Both labels of each row
[ 12 -88 -21  17  -3 -32  24   9  41  28  27 -91  71 -60  -4  -3  43 -38
 -30   9 -44  31  -6 -12 -49  18  33   6  16   1   1   2  19  24 -39] : W mep
[ 19 -43  12   2 -15 -21   8   5  -5   7  23 -36  54 -49 -12  18   6 -21
 -17  -5 -15  10  19 -41 -40  13  22  25  18 -18 -15  -4  35   3  -3] : W boko
[ 16 -21 -12  -8   0  -9   1 -16  31  26   5  -7  17  -5 -38   3  22  -9
 -11   7 -13 -15  -3  -3  -9  -4 -10  -2 -13   4  21 -18  61   5 -11] : Y Tek
[ 45 -50  33  11 -16 -16  21 -24  28  24   5 -19  48   9 -31 -11  26   2
  13   1 -34   4  14 -18 -17  -6  33  21  18  12  36  10  50  29   7] : W mep
[ 14 -11  23 -14  -9 -20  12 -11  -2   4  -5 -27  35 -18   5 -13  39  25
   9   3 -14  13  16 -16 -22   9  16  23  28 -30   9  23  16   6  17] : Z boko
[ 12  -9  28   1 -16 -41  14  -4  17  15  18  -3  44 -23  -4   0  34  -7
   2   3 -19  39  16 -17 -33 -20  32  22  21 -11  27   4  37   4 -21] : Y boko
[ 30 -23  22 -20 -15 -29  26 -16  19  32  -3  -8  52 -27  -4   3  23 -16
  13   0 -25  11  22 -19 -32 -11  36  40  49  -3 -12  29  51  16  12] : Y boko
[ 21 -39   2  -3 -20 -23  -3   5  17  -4  37 -47  50 -32 -25  10  12 -39
 -49  -7   2   9  39 -37 -37  24  15   6   1 -20   0   7  27  27  -9] : W boko
[ 27 -42  -5  -6   2 -31  22 -30  39  42   5 -10  53 -21  -4  -9  23 -14
  14  -7 -56  -6 -40 -20 -38  -5  28  22  27  -4  13  -1  35   6  13] : S mep
[  9 -25  32  -6 -20   1   3  -6   0  11  -3 -15  25  20 -30  -5  18  35
   5  22 -13   2  36  18  -4  -4  55  22  24 -25  16   6  -8  30  39] : N boko
[-17 -18 -39  -3 -13 -34  -1  17  78  54  37 -74  65 -15 -28  -5  20 -40
 -12  -2   4  28  29 -18 -33   7  26  37  10 -12 -11  -2  31   3 -24] : Y Tek
[ 10 -66   2   0   1 -34  14 -19  32  30  26 -37  79 -27 -39 -13  33  -7
  15  -7 -43 -11  13 -28 -33   3  35  15  12 -14   9  -5  38  19   6] : W Tek
[ 26 -18  13   5   1 -24  27 -32   5  18  12  23  33  -5  -8   9  -1  -4
  31   3 -15  -3  -3 -24 -21  -4  14  13  -4  -2  85   3  30  -1   8] : S boko
[  37 -102   17    8    1  -30    4   -6  -40   -5   29  -13   50  -51
  -38    9   20   10  -22   -4  -37    6   -5  -27  -69   -4   29   19
   26  -10    4   -6   21   32  -16] : W boko
[ 33 -53  18  11  -7 -17  17 -33  -9   6 -10   2  28   8 -29   2  19   5
  12  12 -26 -16  21 -36   3   0  11   9   6 -12  25  -5  25   6  29] : W boko
[ 45 -66  65  26 -10 -55  45 -60  -9  41   9  46  74 -33 -20  -8  28 -32
  28   8 -59  -7   5 -36 -57 -23  59  41   4 -13  22  -6 101  26  37] : S boko
[ 20 -44  24 -10  -3 -38  -7  21  25  15  26 -43  58 -36 -16  -5  12 -23
 -16  -9  -8  14  52 -47 -30   4   8  19  12  -7 -36   9  34  28 -12] : W boko
[  46 -100   53   -8  -35  -13   11  -27   10   -3    1  -62   46  -25
  -45   -3   38   55    1   -8  -25   16    7   -7  -33    3   45   51
   42  -37   43   55  -10   30   45] : N boko
[ 20  -4   7   9 -10 -18   7 -12  22   0  10 -24  48  -3 -16   6  17 -26
   2   8 -24  14  36 -37 -18   3  26  23  14 -13   7   0  31  -9   6] : Y boko
[ 29 -45  17   5   4 -10  11 -13 -23  21   3  18  28 -41  -9   0   8   0
  22  -9 -12  -6 -17 -16 -75 -14   3  19   7  -4 -20  -7  16  -4  29] : W boko
[ 24 -45  22  -3  -3 -26   2  -1  -2  12  31  13  30 -23 -15  19   0 -24
  -3  -5  -9   1  10 -26 -28  -5  18   8  -1  -4 -13  -6  17   2   0] : W boko
[ 24 -17 -12 -10   7  -4  -5  -9   4  44  -1  19  16   9 -24   0   4   4
  10 -16 -12   5  -9  14   6  -8  15  12   8  -1   2 -46  10  -5  19] : W Tek
[  1  -2 -21  -1 -21 -28 -15  39  36  -2  26 -48  61 -20  12  -2   8 -51
 -13 -15   8  19  63 -33 -31  23   8  13   4  -7 -16  -1  42  10 -38] : Y boko
[ 33 -88   0   4 -10 -25   9 -24  36  57  18 -36  61 -25 -60   1  13 -30
   1   0 -39 -23  -5 -38 -42  -8  43   9  13 -20  35 -18  37  17  17] : W mep
[  8  14  19 -21 -15 -18  16 -35   6  -2   6   3  67   4  -1 -16  -9 -16
  14  50  -2  16  50 -36  -1   5  15  10  -1 -11  22  -8  33   1  -1] : W boko
[ 26 -34 -23  22   1  -7 -18  20   7  27  -1 -26   1 -25 -28  16  17   0
   8   0 -41 -26  -7  11 -92   8   3   7  15   0 -31 -12 -21  10   5] : W Tek
[ 23 -88  50   7  11 -14  13 -16  32   1  21 -38  20 -42 -18   5  10 -15
   6  17 -54 -34 -35 -30 -47  -4  20  -2   8  -2 -16 -20   9   9 -11] : S mep
[ 18 -62  21  18   9 -28  12 -10 -46 -20   6  16  27 -42  21   4   0 -14
  24   3 -12 -10 -22 -27 -46 -11  17  15   1  -5 -42  10   0 -18 -18] : S boko
[ 27 -54  29  10 -16 -23  -6 -11 -18 -12  13   5  37 -27 -22   4  10  -1
   5   8 -20   0  15 -16 -43  -7  25  14   9  -6   7  12   9  14 -21] : W boko
[ 20  -3  19   1 -10 -24   1  -7  16  18  -7 -16  22 -16  -6   9  11  25
  -8  -4 -19  10  10  -7 -24 -13  15  22  28 -15   0  20 -12  11  26] : N boko
[  8  -7  14   0  11 -17  14 -16  22  41  -5  24  42  -4 -10  -9  11 -11
  24   4 -27  15 -16  15 -21 -11  26  21   3   8  19  -7  54  38   7] : Y Tek
[ 16   7  23  -1  -6 -19  25  -9  11  24  10 -30  52 -29   2  11  13   0
  13  -7 -11   8  -6  -1 -30 -16  24  33  14 -24   0  11  52  -3  20] : Y boko
[ 42 -71   9   1  -2   9   1 -20  39  12  -8 -58  27 -23 -33  10  25  27
   8  -2 -48  -6  -6   5 -29  -6  10   8  21 -23  31  10 -17   4  28] : N mep
[ 47 -40   2   0  -8 -23  17 -23  44  64  16  -9  48  -9 -36  -8  29 -67
   3   4  -2  25   0  23 -39 -14  26  21  15 -17  36 -16  27  13  22] : W Tek
[ -3 -10   1  -2 -26 -36  20   5  27  37  19 -27  60 -16   1  -1  19 -39
   7  10 -19  18  23 -29 -46  -1  29  10  15   0  -2   6  46  14   8] : Y boko
[ 20 -54  -3  -5  -3 -21   8  -7   8  36  19   6  -1 -10 -29  -9  21  -4
  -6 -15 -14  -3 -15  10  -6   0  28  15  -3 -25   5 -10  34  15  -3] : W Tek
[ 26 -60 -21  -9  -2   7 -21   1  18  -1  25 -27  19  14 -69 -30   7  -8
 -11  -3  -9 -25   7 -10 -24   1  17  -4  -4 -39  10 -35   2  21  21] : W Tek
[ 19 -44  10  -9  46  -8  -4  -6   5   1  11 -14  39 -19 -42   9  11  -4
   2  -5 -18 -11  22 -38 -32  -4  19   9  12 -19 -22   7 -27   3  34] : W boko
[ 28 -61  -1  -8  11  -6   4 -17  60  36  15 -49  41   1 -56   0 -37  19
  25  20 -47 -22   2   7  -7 -16  -4  14  20 -24  15 -12  -8  15  46] : Z Tek
[ 26 -45  30   6 -24 -22  11   8  -2  -2  -1 -15  46 -22 -21   6  18   8
   4  -7 -15   6  12 -31 -31  -2  27   9  11  -1   9   9   9  12   4] : W boko
[ 14 -74  15  39  13  -7  -8  23   9  -4  43 -16  27  -8 -38  16   7   1
  -5  -8 -21  -8  -8  -7 -44  -5  23   2  15 -15  39   1   4  12 -16] : W boko
[ 26 -60  20  -5   0 -13  15 -16  30  16  13 -20  20 -11 -32   7  14   9
  15  -4 -28 -11   2 -17 -17  -6   6   6  34 -27  -5  -3   3 -16  14] : W mep
[ 16 -43 -11  -1  11   8   4 -17  36  34   4 -75  25 -10 -20 -28  28  -1
   0  -2 -25 -15 -14 -16 -27  -6  10   4   5 -10  17  -8   5  -3   4] : W mep
[ 12 -21  20   8 -28 -21  18 -12  19  16  -3 -12  80 -44 -23   8  16 -20
  19 -22 -41  10  17 -18 -29 -12  29   7  17   5   5   3  31  33  19] : W boko
[ 29 -16   2   0  44 -26  17 -19  13  29  13  24  47 -15  -9  10  30 -29
  33   2 -36 -20  -3 -19 -28  -2  10  22  -2 -29  -4 -27  42 -20  21] : S boko
[ 15  16  -8  -3  26 -12  25  14  15  20  -3 -35  28 -17  13  69 -19  -6
  28   4 -29   3  32  -7 -20 -10  -1  28  20 -14 -34  48  18  -4  13] : S boko
[ 46 -42   8   1 -26  28  -8  -7   9 -14 -15 -32  56   8 -44  -8  -9   3
 -10  -4  12   1  35 -34   1   6  17  -6   7  -7  22  -8   3   9  15] : W boko
[ 25 -53   0  -6 -15 -12 -12   9  37   8  -5 -72  33 -19 -31  -6  13  23
  -1   1 -32  15  18 -16  -2  -6  -2  17  28 -17  10  19 -31  24  17] : N Tek
[ 25 -65 -56   6   5 -40   1  13  18  42  49 -27  51 -44 -30   2  26 -31
 -14 -14  -9   9 -26 -17 -66   6  30  11  -2 -14 -16  -9  48   6 -32] : S Tek
[ 23 -25  -4   3  22 -25  14 -10  23  49  15 -20  41 -44  15   6  46 -12
  -6   1 -28   4  -8  -4 -23 -12  29  17  11 -17 -12  -7  11  19  14] : Z Tek
[ 16  -3  23 -15  -1 -12  27 -19  10  51   1  19  49   1   2  -1  45 -10
  19  -5 -14  17  -1  -3 -28 -17  23  32   8 -15   9   4  48   5  37] : Y Tek
[ 22 -30  31   1  -1  -9  22 -16  -7   9 -14  13   2   6 -24  -6  24  11
  15  -5 -16 -14  13 -30  -8 -15  28  17 -15  -1  -3  20   3  -4  22] : W boko
[  7 -53  24   6   5 -30   2 -25 -13  34 -18 -13  44 -50   0  -5  31  -9
  47  13 -26  24 -32  -7 -57  -6  38  28  16 -13  -6 -15  66  19   1] : W boko
[ 23 -33  -3  18  10   6  -3 -21  10  31 -15 -25  -2   3  -2  -4  14  25
   9   6 -31 -18 -20  37 -11  14   5   1  16  -3 -14  -3 -24  13  10] : N Tek
[ 23 -42   4  -4 -10 -15 -19   6   0 -13  15 -30  40 -32 -27   4  -4  -5
   3 -10 -28 -18  23 -26 -35   1   3   2  -8 -19 -24  23  -4  -6   1] : W boko
[  7 -18  32   7  -8 -20  23 -20  29  35   5   6  33 -15  -2 -12  18   0
   5   1 -29   6   6  12 -24  -9  21  24   5 -20  -1  13  26  11  10] : W boko
[ 15   0  -2  -1  -5 -46  16  -8  35  29 -41 -26  39  27 -21  -2  22 -21
   3   9  -6 -14  27 -31  -6   4   8  29   3 -18  11   0  25  22  20] : Y Tek

Two labels a row
[ 11  11  50  -7  17   9   1 -17   6  -3  -3 -11  33 -42  39  28   3 -23
  33  45 -23   0   0   7 -43   9 -38 -26   6 -62 -16  -2   4 -11  90] : R Mip
[ 35  -4  56   5 -11   5  16   4 -43   1  15   2  58 -30  32  28 -33   6
  91  11 -44  -5  21  13 -42  21  -7  -2 -22  40  -8  -7   2   7   6] : A nub
[ 28   2  83  14 -22  14  -2   6  -9  -2   3  -4  52  46  30  15 -48  12
  23  24 -20   3 -14  44 -66   5  14 -63  -5  22  25   3  -2   9  70] : A Fabas
[  11   12   75   -9    9   -6   16  -11   18  -11   32  -14   35 -103
   59   30  -23  -16   63   23  -35   -4   18   18  -28   49  -50  -28
    3  -11   -5  -16    7    8   90] : E Mip
[ 20   7  66  -3  -1  21   6 -10  23  -4  -5 -13  44 -47  22  15 -28  -2
  38   9 -32   2  -9  25 -71   4  -1 -20   5  18   9  -6   5  -4  37] : G Mip
[ 37   6  56   5  -9 -16   8   7 -38  -4  38   1  63 -39  51  26 -25   7
  72   5 -34  -7  21   7 -39  29 -25  -5 -39  36 -14  -5   1   1  28] : T nub
[ 18  10  71   2   4 -10   2  -8 -57 -11 -14 -17  36 -34  62  60  33 -16
  46  44 -17  -7   0  -4 -13  22  -2 -13   1 -72  -4  -4  11  -5  80] : R nub
[ 26   9  82  -6   8 -21   0 -14 -53 -13  -9  -5  48 -68  69  40  11  -2
 100  19 -33 -11   7   2  15  69 -25  20 -14  45 -16   3 -49   3  63] : R nub
[ 36   3 101 -13 -19   2  10   9 -81  -9  36  -2  71 -69  57  43 -29  16
  83   8 -30  -5  32   6 -78  25  22 -34  -2  37   8   6  10   0  27] : T nub
[  42    1   66  -11    8    4   11   -2  -31   -1   -6  -21   39 -108
    4   31  -10  -16   70   25  -39   -7   14   19  -52    8    5  -38
   -2   14    4   -6    8    0   47] : G Mip
